Below are the code and all the weights of a small trained network. Each question names an input and a class and asks about switching units off, where a switched-off unit gives its printed mean instead of its output.

import numpy as np


def w(rows, s, z=0):
    codes = np.array(rows[::2]) - 128.0
    scale = np.full(codes.shape[1], s)
    scale[-1] = z or s
    return codes * scale


def norm(h):
    return h / np.sqrt((h * h).mean(-1, keepdims=True) + 1e-5)


def f(y):
    return y / 2 * (1 + np.tanh(0.7978845608 * (y + 0.044715 * y**3)))


def log_softmax(a):
    a = a - a.max(-1, keepdims=True)
    return a - np.log(np.exp(a).sum(-1, keepdims=True))


def net(x, mask):
    res = np.array(x, float).reshape(1, 3) / 4 @ E
    u = 0
    for l in range(4):
        y = f(norm(res) @ A[l][:, :-1].T + A[l][:, -1])
        res = res + np.where(mask[u : u + 6], y, B[l][:, -1]) @ B[l][:, :-1]
        u += 6
    return log_softmax(norm(res)[-1] @ U[:, :-1].T + U[:, -1])


A, B = {}, {}
E = w([
[79,2,87,114,75,165],'x0',
[107,159,33,97,191,213],'x1',
[213,52,147,140,155,195],'x2',
],0.007)
A[0] = w([
[131,114,98,72,53,157,218],'0.n1',
[136,197,6,51,191,228,229],'0.n2',
[167,103,252,102,64,50,200],'0.n3',
[64,87,34,79,102,21,109],'0.n4',
[183,153,105,152,63,161,2],'0.n5',
[102,195,144,104,101,92,200],'0.n6',
],0.0042,0.0029)
B[0] = w([
[163,109,92,218,203,90,184],'0.n1',
[167,161,124,239,61,156,254],'0.n2',
[148,213,47,248,102,243,222],'0.n3',
[209,119,136,84,152,131,175],'0.n4',
[110,160,153,72,95,132,98],'0.n5',
[209,3,119,166,187,146,177],'0.n6',
],0.0045,0.0042)
A[1] = w([
[54,180,101,62,85,80,88],'1.n1',
[12,165,100,153,128,54,80],'1.n2',
[1,75,150,73,79,188,60],'1.n3',
[122,84,179,58,191,162,4],'1.n4',
[95,73,129,15,54,148,110],'1.n5',
[117,143,107,250,148,148,199],'1.n6',
],0.0072,0.0033)
B[1] = w([
[171,115,248,55,66,195,138],'1.n1',
[254,107,144,49,82,229,163],'1.n2',
[127,51,58,131,146,90,160],'1.n3',
[220,124,173,128,64,174,111],'1.n4',
[146,79,106,125,154,55,152],'1.n5',
[75,66,148,63,151,91,254],'1.n6',
],0.0075,0.0065)
A[2] = w([
[166,91,190,203,11,46,44],'2.n1',
[103,153,52,81,171,219,69],'2.n2',
[254,89,154,73,134,209,68],'2.n3',
[88,184,103,84,68,68,145],'2.n4',
[159,2,143,93,211,99,214],'2.n5',
[251,89,161,198,117,215,3],'2.n6',
],0.0068,0.0025)
B[2] = w([
[21,190,99,210,96,227,194],'2.n1',
[23,152,254,215,60,161,173],'2.n2',
[129,204,149,46,38,115,171],'2.n3',
[169,30,155,92,113,199,136],'2.n4',
[97,158,149,76,97,60,254],'2.n5',
[135,166,123,99,54,142,161],'2.n6',
],0.0066,0.0063)
A[3] = w([
[195,122,180,64,2,138,203],'3.n1',
[44,149,88,201,139,242,8],'3.n2',
[80,135,142,54,80,90,243],'3.n3',
[192,204,165,144,203,111,135],'3.n4',
[183,191,158,150,207,116,102],'3.n5',
[70,97,156,99,136,78,227],'3.n6',
],0.0072,0.0014)
B[3] = w([
[82,112,135,77,234,208,253],'3.n1',
[140,163,187,217,82,110,220],'3.n2',
[226,151,131,129,117,160,236],'3.n3',
[120,55,66,110,84,92,180],'3.n4',
[127,1,88,104,124,111,166],'3.n5',
[166,188,123,142,170,112,201],'3.n6',
],0.009,0.005)
U = w([
[52,163,194,249,71,153,138],'0',
[142,134,157,7,151,219,142],'1',
[135,12,31,117,119,18,138],'2',
[202,244,149,133,196,39,118],'3',
[98,157,97,144,223,121,6],'4',
],0.017,0.021)

Each question gives the input, the list of numbers given to net, and the class t.
The units are the neurons (one row each of A and B). Each row of codes is followed by its name. A weight is (code - 128) times the scale printed after its matrix; where a second scale follows, it is the last column's (A, B and U).
mask holds one flag per neuron, layer by layer. A switched-off neuron (its flag False) gives its mean, the last column of its row in B, instead of its output. The means were averaged over made-up inputs and are rounded, as every weight is.
A unit's drop is (log p(t) with every unit on - log p(t) with that unit switched off) / (log p(t) with every unit on - log p(t) with every unit switched off).
The circuit of an input: a set's keep is (log p(t) with only the set's units on - log p(t) with every unit switched off) / (log p(t) with every unit on - log p(t) with every unit switched off). Starting from the 12 units with the biggest drops (on a tie, the unit counted first), units are removed one at a time, each time the one whose removal leaves the highest keep (on an exact tie, the one counted first), for as long as the keep stays at least 0.8.
circuit, biggest first: the units of the circuit, biggest drop first
k most important neurons: the k neurons with the biggest drops, biggest first
k most important neurons of layer l: the k neurons of layer l with the biggest drops, biggest first
input [2,-4,5], class 1: 3 most important neurons => 0.n2, 2.n2, 3.n1
input [-6,-8,-3], class 0: circuit, biggest first => 2.n1
input [-7,6,1], class 2: 2 most important neurons => 2.n1, 3.n5
input [-8,7,2], class 2: circuit, biggest first => 3.n5, 3.n4
input [-5,6,-8], class 1: 3 most important neurons => 1.n1, 0.n3, 1.n2
input [5,6,6], class 0: circuit, biggest first => 2.n2, 3.n2
input [-2,1,-1], class 3: circuit, biggest first => 1.n6, 3.n6
input [6,6,-3], class 0: 2 most important neurons => 0.n2, 2.n2
input [7,5,1], class 2: 2 most important neurons => 0.n3, 2.n1
input [-8,-3,7], class 2: circuit, biggest first => 3.n4, 3.n5
input [8,7,2], class 2: 3 most important neurons => 0.n3, 1.n3, 2.n1
input [5,-3,-4], class 2: 2 most important neurons of layer 0 => 0.n4, 0.n2
input [8,1,-8], class 1: 3 most important neurons => 1.n2, 1.n1, 3.n1
input [-1,2,0], class 3: most important neuron => 1.n6
input [-6,5,-5], class 2: 3 most important neurons => 3.n4, 2.n1, 3.n5
input [2,2,3], class 3: 3 most important neurons => 1.n2, 0.n3, 0.n4
input [-6,0,-7], class 1: 2 most important neurons => 1.n2, 1.n1
input [3,-3,2], class 3: 2 most important neurons of layer 2 => 2.n5, 2.n2
input [8,-7,-8], class 1: 2 most important neurons of layer 3 => 3.n1, 3.n2
input [3,-1,0], class 3: most important neuron of layer 0 => 0.n1
input [8,0,-8], class 1: 3 most important neurons of layer 1 => 1.n2, 1.n1, 1.n6
